Here is a tiny trained network, its code and every weight. The questions are about switching its units off for an input and a class, where a switched-off unit gives its printed mean instead of its output.

import numpy as np


def w(rows, s, z=0):
    codes = np.array(rows[::2]) - 128.0
    scale = np.full(codes.shape[1], s)
    scale[-1] = z or s
    return codes * scale


def f(y):
    return np.maximum(y, 0)


def log_softmax(a):
    a = a - a.max(-1, keepdims=True)
    return a - np.log(np.exp(a).sum(-1, keepdims=True))


def net(x, mask):
    res = np.array(x, float).reshape(1, 6) / 4 @ E
    y = f(res @ A[0][:, :-1].T + A[0][:, -1])
    res = res + np.where(mask, y, B[0][:, -1]) @ B[0][:, :-1]
    return log_softmax(res[-1] @ U[:, :-1].T + U[:, -1])


A, B = {}, {}
E = w([
[254,167,137,123,107,144,191,112,77,89],'x0',
[202,127,115,24,74,47,151,207,174,227],'x1',
[178,63,223,173,222,38,171,137,199,67],'x2',
[106,93,42,162,71,76,241,164,43,187],'x3',
[81,173,99,36,234,32,158,94,69,109],'x4',
[110,162,133,159,141,174,213,84,200,133],'x5',
],0.0077)
A[0] = w([
[169,114,131,135,116,125,232,162,107,146,161],'N1',
[178,159,176,163,119,153,98,111,165,97,170],'N2',
[156,122,184,161,148,207,131,94,154,98,137],'N3',
[169,128,78,174,64,160,112,181,138,129,178],'N4',
[129,133,92,81,126,77,77,155,140,136,193],'N5',
[168,107,117,131,153,165,137,148,146,114,167],'N6',
[21,183,28,125,144,86,128,85,121,165,199],'N7',
[133,134,176,93,166,109,58,145,162,93,203],'N8',
[163,139,170,173,131,152,144,76,144,122,177],'N9',
[165,113,127,149,107,120,252,150,116,108,159],'N10',
[99,150,107,151,126,155,169,91,120,140,168],'N11',
[96,163,97,192,169,189,134,100,159,86,253],'N12',
[126,99,173,85,140,92,85,180,107,79,180],'N13',
],0.011,0.0052)
B[0] = w([
[194,164,77,168,144,56,155,123,203,168,202],'N1',
[136,144,130,138,129,165,69,87,136,77,193],'N2',
[122,214,190,156,92,126,103,68,101,57,204],'N3',
[191,162,86,158,58,127,59,176,95,97,204],'N4',
[155,58,187,53,133,184,165,205,138,255,199],'N5',
[173,143,126,162,83,160,144,99,137,141,157],'N6',
[88,96,91,125,97,125,181,158,82,153,245],'N7',
[105,149,184,156,209,131,123,152,128,129,218],'N8',
[155,175,130,149,84,64,131,70,189,83,189],'N9',
[210,141,33,192,148,72,168,88,216,147,208],'N10',
[118,143,67,182,172,125,120,96,95,90,184],'N11',
[44,161,101,172,127,151,138,69,84,75,235],'N12',
[135,71,163,134,177,151,106,167,174,125,192],'N13',
],0.009,0.013)
U = w([
[120,44,206,115,205,143,94,162,168,114,251],'0',
[92,92,162,14,67,136,230,190,126,176,119],'1',
[185,125,123,105,6,172,33,178,125,140,109],'2',
[9,86,41,159,75,153,204,128,74,61,105],'3',
[99,198,197,144,52,136,82,2,161,23,53],'4',
[221,138,33,175,103,18,230,90,216,134,128],'5',
],0.008,0.0015)

Each question gives the input, the list of numbers given to net, and the class t.
The units are the neurons (one row each of A and B). Each row of codes is followed by its name. A weight is (code - 128) times the scale printed after its matrix; where a second scale follows, it is the last column's (A, B and U).
mask holds one flag per neuron, in row order. A switched-off neuron (its flag False) gives its mean, the last column of its row in B, instead of its output. The means were averaged over made-up inputs and are rounded, as every weight is.
A unit's drop is (log p(t) with every unit on - log p(t) with that unit switched off) / (log p(t) with every unit on - log p(t) with every unit switched off).
The circuit of an input: a set's keep is (log p(t) with only the set's units on - log p(t) with every unit switched off) / (log p(t) with every unit on - log p(t) with every unit switched off). Starting from the 12 units with the biggest drops (on a tie, the unit counted first), units are removed one at a time, each time the one whose removal leaves the highest keep (on an exact tie, the one counted first), for as long as the keep stays at least 0.8.
circuit, biggest first: the units of the circuit, biggest drop first
most important unit: the unit with the biggest drop
k most important neurons: the k neurons with the biggest drops, biggest first
drop of u: that unit's drop, to one decimal
input [2,-6,-4,8,-8,-5], class 5: circuit, biggest first -> [N10; N1]
input [4,-5,4,-3,4,-7], class 0: most important unit -> N13
input [-4,1,1,2,8,3], class 1: 2 most important neurons -> [N12; N5]
input [5,6,-1,-5,-3,3], class 4: 2 most important neurons -> [N2; N7]
input [-7,3,-6,4,2,2], class 1: 2 most important neurons -> [N5; N12]
input [-6,3,-2,2,8,5], class 1: 2 most important neurons -> [N5; N12]
input [-1,-1,-7,-7,4,-2], class 1: 2 most important neurons -> [N5; N7]
input [-3,-8,8,7,-8,7], class 4: 2 most important neurons -> [N3; N12]
input [-2,4,-2,-8,7,1], class 0: 2 most important neurons -> [N8; N13]
input [-5,3,-2,-7,8,-3], class 0: 2 most important neurons -> [N8; N13]
input [0,-6,-5,-3,4,5], class 3: drop of N2 -> 0.0
input [-7,6,4,8,4,-6], class 1: drop of N5 -> 0.5
input [3,0,0,-2,6,1], class 1: drop of N3 -> 0.1
input [3,-2,4,0,-2,5], class 4: most important unit -> N3
input [4,-3,3,0,-5,7], class 4: drop of N3 -> 0.5
